Here is a tiny trained network, its code and every weight. The questions are about switching its units off for an input and a class, where a switched-off unit gives its printed mean instead of its output.

import numpy as np


def w(rows, s, z=0):
    codes = np.array(rows[::2]) - 128.0
    scale = np.full(codes.shape[1], s)
    scale[-1] = z or s
    return codes * scale


def f(y):
    return np.maximum(y, 0)


def log_softmax(a):
    a = a - a.max(-1, keepdims=True)
    return a - np.log(np.exp(a).sum(-1, keepdims=True))


def net(x, mask):
    res = np.array(x, float).reshape(1, 7) / 4 @ E
    y = f(res @ A[0][:, :-1].T + A[0][:, -1])
    res = res + np.where(mask, y, B[0][:, -1]) @ B[0][:, :-1]
    return log_softmax(res[-1] @ U[:, :-1].T + U[:, -1])


A, B = {}, {}
E = w([
[162,65,240,91,166,100,122,11,136,234],'x0',
[80,2,159,92,229,166,168,182,143,162],'x1',
[100,136,7,148,180,129,223,96,56,136],'x2',
[219,128,68,186,136,120,210,87,91,77],'x3',
[66,62,86,100,86,110,212,83,120,192],'x4',
[36,150,92,119,197,150,101,222,78,226],'x5',
[166,127,161,231,199,144,152,182,70,211],'x6',
],0.0079)
A[0] = w([
[135,217,176,96,76,152,95,107,134,94,220],'neuron 1',
[76,115,120,54,103,149,216,157,91,137,153],'neuron 2',
[188,131,136,184,110,98,183,67,145,90,144],'neuron 3',
[122,150,253,133,60,78,88,122,187,98,222],'neuron 4',
[136,138,170,151,178,124,93,174,90,156,129],'neuron 5',
[86,202,2,162,165,181,151,200,59,102,228],'neuron 6',
[127,175,147,60,37,135,71,111,193,101,228],'neuron 7',
[93,109,192,171,236,122,69,183,130,193,174],'neuron 8',
[91,69,139,67,119,89,190,99,165,156,157],'neuron 9',
[94,53,147,108,157,133,151,143,152,193,253],'neuron 10',
[118,131,40,192,116,103,153,144,114,118,90],'neuron 11',
[80,88,131,109,149,78,172,112,172,179,165],'neuron 12',
[39,57,131,104,110,90,223,78,132,146,175],'neuron 13',
[215,123,108,192,150,110,185,71,142,133,242],'neuron 14',
],0.0096,0.004)
B[0] = w([
[123,123,154,146,125,46,72,117,174,93,206],'neuron 1',
[89,185,68,143,122,118,136,108,134,141,175],'neuron 2',
[181,99,103,213,95,91,157,76,52,91,192],'neuron 3',
[149,136,121,123,110,109,59,93,136,140,232],'neuron 4',
[125,122,183,125,137,134,109,163,113,127,171],'neuron 5',
[57,186,145,146,151,82,222,224,233,86,251],'neuron 6',
[150,131,143,114,108,78,83,54,207,115,230],'neuron 7',
[173,89,197,156,149,154,99,219,93,221,211],'neuron 8',
[112,143,49,92,128,130,122,66,88,134,186],'neuron 9',
[127,123,95,100,190,208,114,121,77,210,198],'neuron 10',
[82,152,132,162,130,114,143,148,137,98,178],'neuron 11',
[67,112,97,35,159,175,90,119,76,143,175],'neuron 12',
[84,119,1,61,176,174,179,40,103,159,197],'neuron 13',
[186,91,159,169,60,142,214,87,31,75,199],'neuron 14',
],0.0096,0.017)
U = w([
[174,168,183,87,88,91,2,41,206,94,230],'0',
[44,213,118,161,151,99,223,229,216,72,180],'1',
[157,59,248,123,198,186,87,203,79,213,76],'2',
[222,97,146,191,65,128,234,43,34,32,73],'3',
[46,84,19,17,198,183,171,40,106,204,1],'4',
],0.0088,0.0037)

Each question gives the input, the list of numbers given to net, and the class t.
The units are the neurons (one row each of A and B). Each row of codes is followed by its name. A weight is (code - 128) times the scale printed after its matrix; where a second scale follows, it is the last column's (A, B and U).
mask holds one flag per neuron, in row order. A switched-off neuron (its flag False) gives its mean, the last column of its row in B, instead of its output. The means were averaged over made-up inputs and are rounded, as every weight is.
A unit's drop is (log p(t) with every unit on - log p(t) with that unit switched off) / (log p(t) with every unit on - log p(t) with every unit switched off).
The circuit of an input: a set's keep is (log p(t) with only the set's units on - log p(t) with every unit switched off) / (log p(t) with every unit on - log p(t) with every unit switched off). Starting from the 12 units with the biggest drops (on a tie, the unit counted first), units are removed one at a time, each time the one whose removal leaves the highest keep (on an exact tie, the one counted first), for as long as the keep stays at least 0.8.
circuit, biggest first: the units of the circuit, biggest drop first
unit that matters most: the unit with the biggest drop
top k neurons: the k neurons with the biggest drops, biggest first
drop of u: that unit's drop, to one decimal
input [8,-1,4,2,-2,-1,-4], class 3: unit that matters most : neuron 14
input [-6,8,-7,0,0,2,-5], class 2: circuit, biggest first : (neuron 13; neuron 6)
input [-5,7,0,-4,4,-4,8], class 2: top 4 neurons : (neuron 8; neuron 5; neuron 7; neuron 9)
input [-1,-6,-2,-1,-8,6,8], class 2: top 2 neurons : (neuron 8; neuron 5)
input [4,-4,0,0,2,-8,-2], class 3: top 2 neurons : (neuron 3; neuron 14)
input [-7,7,0,-4,5,8,6], class 1: top 4 neurons : (neuron 6; neuron 2; neuron 4; neuron 11)
input [2,5,-6,1,-3,-5,2], class 2: top 2 neurons : (neuron 8; neuron 7)
input [7,0,-4,7,6,-2,-3], class 4: top 2 neurons : (neuron 13; neuron 12)
input [-4,4,-4,-7,0,7,-2], class 2: drop of neuron 8 : 0.0
input [-3,8,2,8,-2,-1,-4], class 1: drop of neuron 11 : 0.1
input [8,-5,2,-2,-4,-6,2], class 3: drop of neuron 3 : 0.2
